Each row has a class, written as a number after it.
[ 136  -23  382 -125  280 -421   68 -457  480 -117 -423  121  -92   91
  -14 -166 -518  145  188  -25  271 -124  -68  217  -30  249 -205  165
 -139   61  179  142 -326 -238  350]
7
[  48  -92   65 -320  -97 -106   18  -60   29  -59  -75  -60 -188  253
  243 -164 -283   29   87   60  -25  340  -66 -108   39   72 -291  -33
  216  120  -35   73   97 -120   25]
5
[ -10  173 -267  313 -112  223 -130   14  294  120  417   65  202 -286
  138  452  -77    0 -292   45   -9 -229 -194  250 -516   79  411  -63
 -140 -541   22 -120  -26 -336  -11]
0
[  92 -160  112  -73  -72   21   54  -85  -89   15 -131 -118 -161  130
  197 -220 -112   55   98  157 -197   91  170  126   -6  -71  -99  116
   16 -172   46  252   29  -37  144]
2
[ -79 -319  129   89  196  278  -81  109 -290 -434  207  -37  -46  104
  233 -415   61    3  119  286 -137   39    5   43 -213 -122  -45  -15
 -190 -477 -112  469 -445 -195   72]
7
[ 383 -115  267 -285  -92 -233   68  -64 -238  122 -506 -191  -33  231
 -233 -680 -271  -88  164 -122 -156  247  245 -198  199   91 -377  252
 -320    4  -45   55  160  429  190]
7
[-184 -274  234 -491  302   17  -47 -247  -51 -240  162 -152   56  142
  512 -334 -549    5   31  146 -125  145  252  -50  141  102  -20 -352
  -67 -100   73  -73  178 -235  141]
2
[  37 -166  -20  339   16  131 -233  164   14  145 -299  250 -430  -29
 -207  -68  187  257  261 -171 -160 -166   18    0  283  -39 -169  430
  -29 -465  133  330  467   62  142]
0
[ 251  349 -150 -337  185  206  -29 -115  392  -14   75   87 -173  187
  257  179 -899   30 -177  122 -368   24 -262  385 -400  164  222 -559
 -132  193  157 -422 -141 -348  -73]
3
[-107 -193  111   48  131 -243 -242 -303   48  -64    0  -70   20  424
  144 -336 -125 -223   63 -194 -158  191  -45   79  -82  -55   21   59
   79 -175  -61  198    1 -266  -44]
1
[ -27  104   68  -98   91  105  -10  -41  181 -155   73  373   24 -160
  186  302   25  166  -53   83   19 -167   40  415 -212   46  261 -154
   89  122  -72   97   71 -120  120]
7
[ -53 -155  143   24   21   50  -80  -65  -36  -80   16  -42  -30  -46
  333 -104   50  -86   12  159 -156    4  -78   53 -110 -129   54  196
   94 -174 -143  139   33 -122   -6]
5
[-312 -332  172  -70 -169  379   38  106   37 -289  302 -386   41  -32
  348 -825  198   11  282  277 -528  209  282 -490 -130 -207 -232  122
 -310 -349 -107  328  224 -174  -59]
2
[-293 -326  134 -145  262 -195 -221  -92  174  -56  226 -153   65  237
  342 -114 -385   46  -25   58  358   56 -220  210 -118   59 -152 -461
  416  -67 -323  166  -63 -510  -67]
0
[-155  -24  323 -293   42  340  258 -108   32   10  -56   98 -320   30
  778  -57 -109  148  223  412 -175  -22  -96  565  111 -139  141 -115
  183  174  196  257 -193    6  283]
0
[-107  -78  226   18  104    1 -102 -121  477 -206  100  156   87  310
  -17   95 -142  -24  125    7   79   93 -383 -230 -358   34  -46  -93
  -43    0 -263  252 -339 -265  -19]
1
[-167 -193  157  -67  -58  -25  -43 -156    6  137   46 -225 -154  154
  142 -441   -5   35  195  323 -202   67  164  192  205 -293 -253  152
   -7 -527  140  400 -223 -410  164]
4
[-135 -120   28 -377   -2   10   85 -151  -11  -25  -99 -265  -42   77
  235 -418 -138  -74  181  183   29  170 -100  117  174 -101  -71  -82
 -170 -334  209  214  195 -304   -2]
6
[ 130 -258  228 -120  -64 -139   -8  162 -266 -322 -168 -171   78  -67
  239 -246 -253  169 -163  -28   96  -18  135   15  168  -29 -175   16
  363  374  105   82 -118  276  -80]
5
[ 252  -34   72  295 -172 -186  -72  -28  121 -367  266  307  213   25
 -125  -11 -290  198  -10    7   20  146 -184 -137 -697   54   58  -78
 -251 -149 -285   92 -808   53 -123]
2
[-263   79   66   21 -127  -77   36 -403  151  -52   47 -198  210  187
  415    6   41  -42   34  188 -221   68   44   19 -295  -92   38  152
   55  195 -103    7   33 -164  140]
4
[-160 -217   -6 -100  -55 -144   90 -203   36   98  -46 -219 -222  295
  257 -251   44 -161  130    9  -85  117  -22  159  171 -149  -97   91
  107 -247   10  278  140 -163   82]
7
[-120   32  233 -226  277   33  -98 -312    9 -352 -380    2   72   31
  264  244 -186  176 -110  235  143 -304 -512  575 -423   76  -44  -46
 -203  321 -408   31 -245  256  128]
4
[ 199 -161  269   -5 -181 -168  -15   20  182   45 -200  116 -177 -182
   52 -354 -100  159  183   83 -291    4  258  373  -61 -283   73  280
 -108   30 -130   81  222  132  120]
6
[-172   10   78  -48 -248   53  -23 -269   76  109   32 -110 -184  166
  132 -436  243   18  106  148 -210  140   74  106  -22 -169  -53  131
   16 -143   44  273   24 -102   87]
4
[ 370   45   72   50 -312  441 -229  135  -97  -78 -161  186 -220 -137
 -420 -143  273  312   27  243 -231    4  196    4 -287    6 -125  397
 -518 -312  -82  313  153  413  233]
3
[ 144 -290   81  144 -260   67  486   12 -245 -371   -6  273  -92 -346
 -222  383  206  534  193   77  100  119  381 -141 -110  -66  167  155
  156  -23   73  451 -175  787  195]
1
[ 105  251 -376  310   -8 -127  201 -219  297 -233  -83  538 -322  242
 -150 -416  180 -192  337 -173 -467  218  -66  636 -186 -287  270  166
  -62 -256  418  566 -139   66   -8]
5
[   3 -195  232 -118  324  -91  -46  148  137  -99   78    2  -83   84
  389 -412 -425 -126  220  106   -1   33  -38  168  -48   92 -207  -59
  -19  -49 -116   97  -88 -435   27]
4
[  24  -65   -4  -42  -80   12 -107    7   68  205 -100  -38 -202   24
   60 -126  -29   98  145   60 -107   25  109  280   48  -60  -21   81
  -25 -184   94  135  325 -101  131]
6
[ -46 -194  203  305   46  -74 -188   25  133 -343   42  324  108 -160
  105  397  -32  312   89    4  -92 -105  -62  357 -403  -32  164  227
  208  292 -131  108  -79  -20 -103]
3
[  52  -33  -93 -354   94  -74 -168 -132   80  -92  -55  229   35  249
 -202  305   80  -34  -76  -53   94  -64  -16  138  -32   66 -287 -245
 -109 -328 -212  446  126  120   58]
7
[ -61 -180   40 -291  209  511  -64  249 -264  -65  172 -334  114 -155
  325 -134 -546  350 -121  207 -183 -215    9   84 -203  299   13 -275
 -254 -293   91 -219  -81 -459   74]
5
[-475 -185  112  -42  -21  327   36  160  236 -252  -25 -288   18 -130
   42  -64  488  -85  -43  140   35 -176 -135 -235  267 -220 -118  322
  111   83 -127  158  577  -97  168]
6
[-288 -180  179  -92   61  -52 -189 -159  225 -238  145    1  322  352
 -108  281  -42  -29    2  -12   40  117 -348  -27 -479   31 -146 -160
 -109 -152 -252  213 -396 -451  -81]
4
[ 192  222  -44  142 -124   41   -8 -112  298  -62 -127  264 -160  -29
 -157   14  216   39   37   18 -130  -30  121  134 -186  -88   23  191
  -40 -110   54  372   29   86  139]
1
[ 155 -210 -171  109  -94   -7   56  -23  -70 -103  -86  356 -179   34
 -172  432  160  228   87  -18 -204 -142   32  237 -116  -76   24  317
 -139 -296 -143  338   79  365   47]
2
[ 231   26  109   -9  -94  202    3  -85  -45 -344 -138  336  214 -246
  126   19 -337  392   22   37   46   10 -120  259 -309  325  363  251
  -99   46  483  178   98  283   13]
5
[ 194  -91   99  215  -68  -20  -44   17  304 -149   53  262 -212   99
    0  331 -121   79   15   10  163  -30 -273   93 -261   17   55   18
  125   -3   44  284 -378   58  -35]
3
[ 183  240 -269   66 -336   42  134 -297  112  -57 -123  232 -257  323
  275 -153 -120  202  134   10 -341   92   23  -69  -53  -68  100   79
   32   55  275  291  148  466  149]
5
[-192   90 -394   47 -225  161 -219  -95   31  131  219 -379   22  235
   28 -122  381 -234  -41  201 -326  143  -58 -382 -368   -3 -413  322
 -282 -374 -619   30  547  -80   21]
4
[ 163   -9   52 -312 -215  -45 -105  -17  -49  -94   13    9 -257 -225
  178   90  172   64 -212  122 -203  -55  244  385 -140 -148 -170   -6
 -119  -25 -182   -9  -69  116   16]
6
[  26    7  167  430  -58  255 -181  -62  235 -266   15  301 -130 -149
   18 -116   76  212    5  140 -204 -106 -179  221 -388  -90  346  345
 -111 -137   48  181 -164  -37   77]
2
[ 195  -36  -11   13  -34  -72 -162  -23 -153   18 -158  -47  -41  219
 -188 -171  -80  108  -94 -180 -184 -124  125   77  -14   82 -266    0
  -66 -158   81  207 -238  124   30]
7
[   5  -63  125    9   43 -106   23 -248  421    7  -16  115   73  265
 -212   83 -322  166   56  -47 -105  -27  -65   15 -138   76  -19   -6
  110  -28  144  198 -240 -192   86]
7
[  80 -155   68  295  -82  -70   -7 -170   61 -421 -143  158  -87  266
  350  177  -97   45  134  -25 -215   32   63   84 -253 -226   95   64
  118 -191  172  552  -26   20  148]
3
[ 133  178    7 -188 -499 -294 -355 -498  151  116  -43 -360  -94    8
  118 -457  386 -281 -378  -71 -496 -140  505  -93  167 -251 -494  383
 -365 -326   69   73  125  463  139]
6
[ -28 -196  120  158 -215 -308 -101 -106  -51  -50 -123 -285  108  126
  358  -85 -148  -20   98  -79 -103  146  300  105  106 -140 -291  118
  439 -286  326  510  269 -173   89]
3
[-126   22  -16  134   98  161 -106  -86  138 -227  -45  187 -171    3
  180  247   98    7  157  -60  -12  -34 -187 -161  -52  -49  124 -168
  -67 -194  155  215  201   22  -42]
3
[  67  -29   78   48  -23  129  -88   32   96   93  160  415   52  -78
 -344   38   39  251  103  -99 -104  -77  117   83 -199  104  246  -35
 -232 -145   32   71  -60   88  -16]
4
[ 130 -345   52   92   -5  -58 -148  -49  -10 -324   37   51  115  165
 -282  390  -99  124 -261  -29  211    2  -84  -66 -524   24  -43  -41
  -68 -396 -386  241 -315 -171   91]
0
[ -78 -427  174  -52   71 -126  222   -4 -168  -92   66 -109 -120  268
  349 -367 -309   64  239   80   -3   70   54  205  117  -87  -62  -22
   79 -308  -60  351 -275 -194  265]
7
[-217 -586  624   76 -172   64  249   79 -231  138   65 -468   21 -270
  230  162 -425  702   99  270 -176 -139 -130   75 -283  -67   58  126
  151  258 -346 -423 -824  -47  138]
6
[ -43 -113  160 -200  279  240 -190 -116 -427 -273 -160 -271  230  -33
  261  -61  166  -84  -63  243 -272 -204  567  107  146  -71 -368 -111
   92 -272  133  607  324  421  255]
3
[  -6 -114   57 -123    3   35  -95  -52  -81 -103  -79  -84  -48  -41
   73 -126    7  193  -10   43    3  -48  271  156   56    0  -85   33
    0 -131   72  239  148  -45  117]
1
[ 378 -116  -62 -183  -40   18  -71 -210   59   88 -204  193 -210  129
  -78  127 -288  251   18   11  -61  -59  266  204  -45  209   89  200
 -256 -220  364  177  207  229  203]
5
[-141 -251  390  -48  107  181   48 -220  -49 -268 -243 -412 -259 -225
  -33 -478  120   69   53  -60 -280   -9  182 -249  -42   60 -315   99
 -158 -478  339  270 -210 -178   84]
7
[  54  -85   13 -236   83   46   75    1   12  -45  -13  -12 -184  -49
  265 -209  -50  -42  145  139 -101   17  172   62  164  -63  -26  -57
  -45   -4  137  123  211   82    2]
6
[ 192   24  107  -72  160  -99  -92 -323  213 -102  -34  188  -17  211
  122   33 -234   44 -166  -43 -168 -171  195   70 -180  112 -101 -120
  223  167  -19  201 -163  177  101]
0
[ 187 -150  268  360    5  230  -69 -145  -32 -306  277  188  283 -328
 -169  -84  445  -71  -72  325 -159 -127  391 -344 -352 -122  225  488
  -40 -475   10  502 -280 -124   23]
3
[ 334  306  -40  282 -198  -30 -196   41  136 -164  -25  644  -16  -49
 -206  344  140   83 -193 -133  -26  -81  -21  210 -296   42  217  233
  -73   10  -80   61 -107  130  196]
7
[-124 -206  104 -143  -94   43  -20  -36  147    0   51 -128 -183  -13
    0 -263  172   44  109   99    9   65   70 -114   39  -17 -232  162
  -29 -170  -13  235  156 -175  -54]
4
[  67  101  188  -83 -130   91 -250  -47 -147 -381  -83  256   77   69
  132   28  162   36 -206   29 -347   92  277  -47   51 -305  -77 -212
  400  139   86  390   21  469   36]
5
[-106  221 -204   52  274   94 -211 -248   -5  114 -509    9   91  -61
 -378  108   65  164  175   89  139 -220 -130  463  325  -66  165    3
 -334 -236  672  204  254  319    0]
7
[ -54 -166   53 -287  103   58  -24 -147   98   -1 -204 -138 -209  215
  157   86 -112   70  -48  121  228   -7  -52  197   88   69  -84  -37
   88  126   51   93  206 -116  146]
0
[ -94 -562  430 -143  205   14  120  -44 -379  -10 -255 -287  -86 -415
   17  144 -235  529   88  178  -38 -173  114  242 -133   32   -7   59
    7 -213 -203 -119 -232 -308    1]
2
[ 300  -69   15   -8 -360  278   42   65  -87 -161 -157  115  141  392
 -127  651 -107  184 -167   53   20  -82 -105 -225 -313   20  119   82
 -457 -106   68  206 -256  471  292]
4
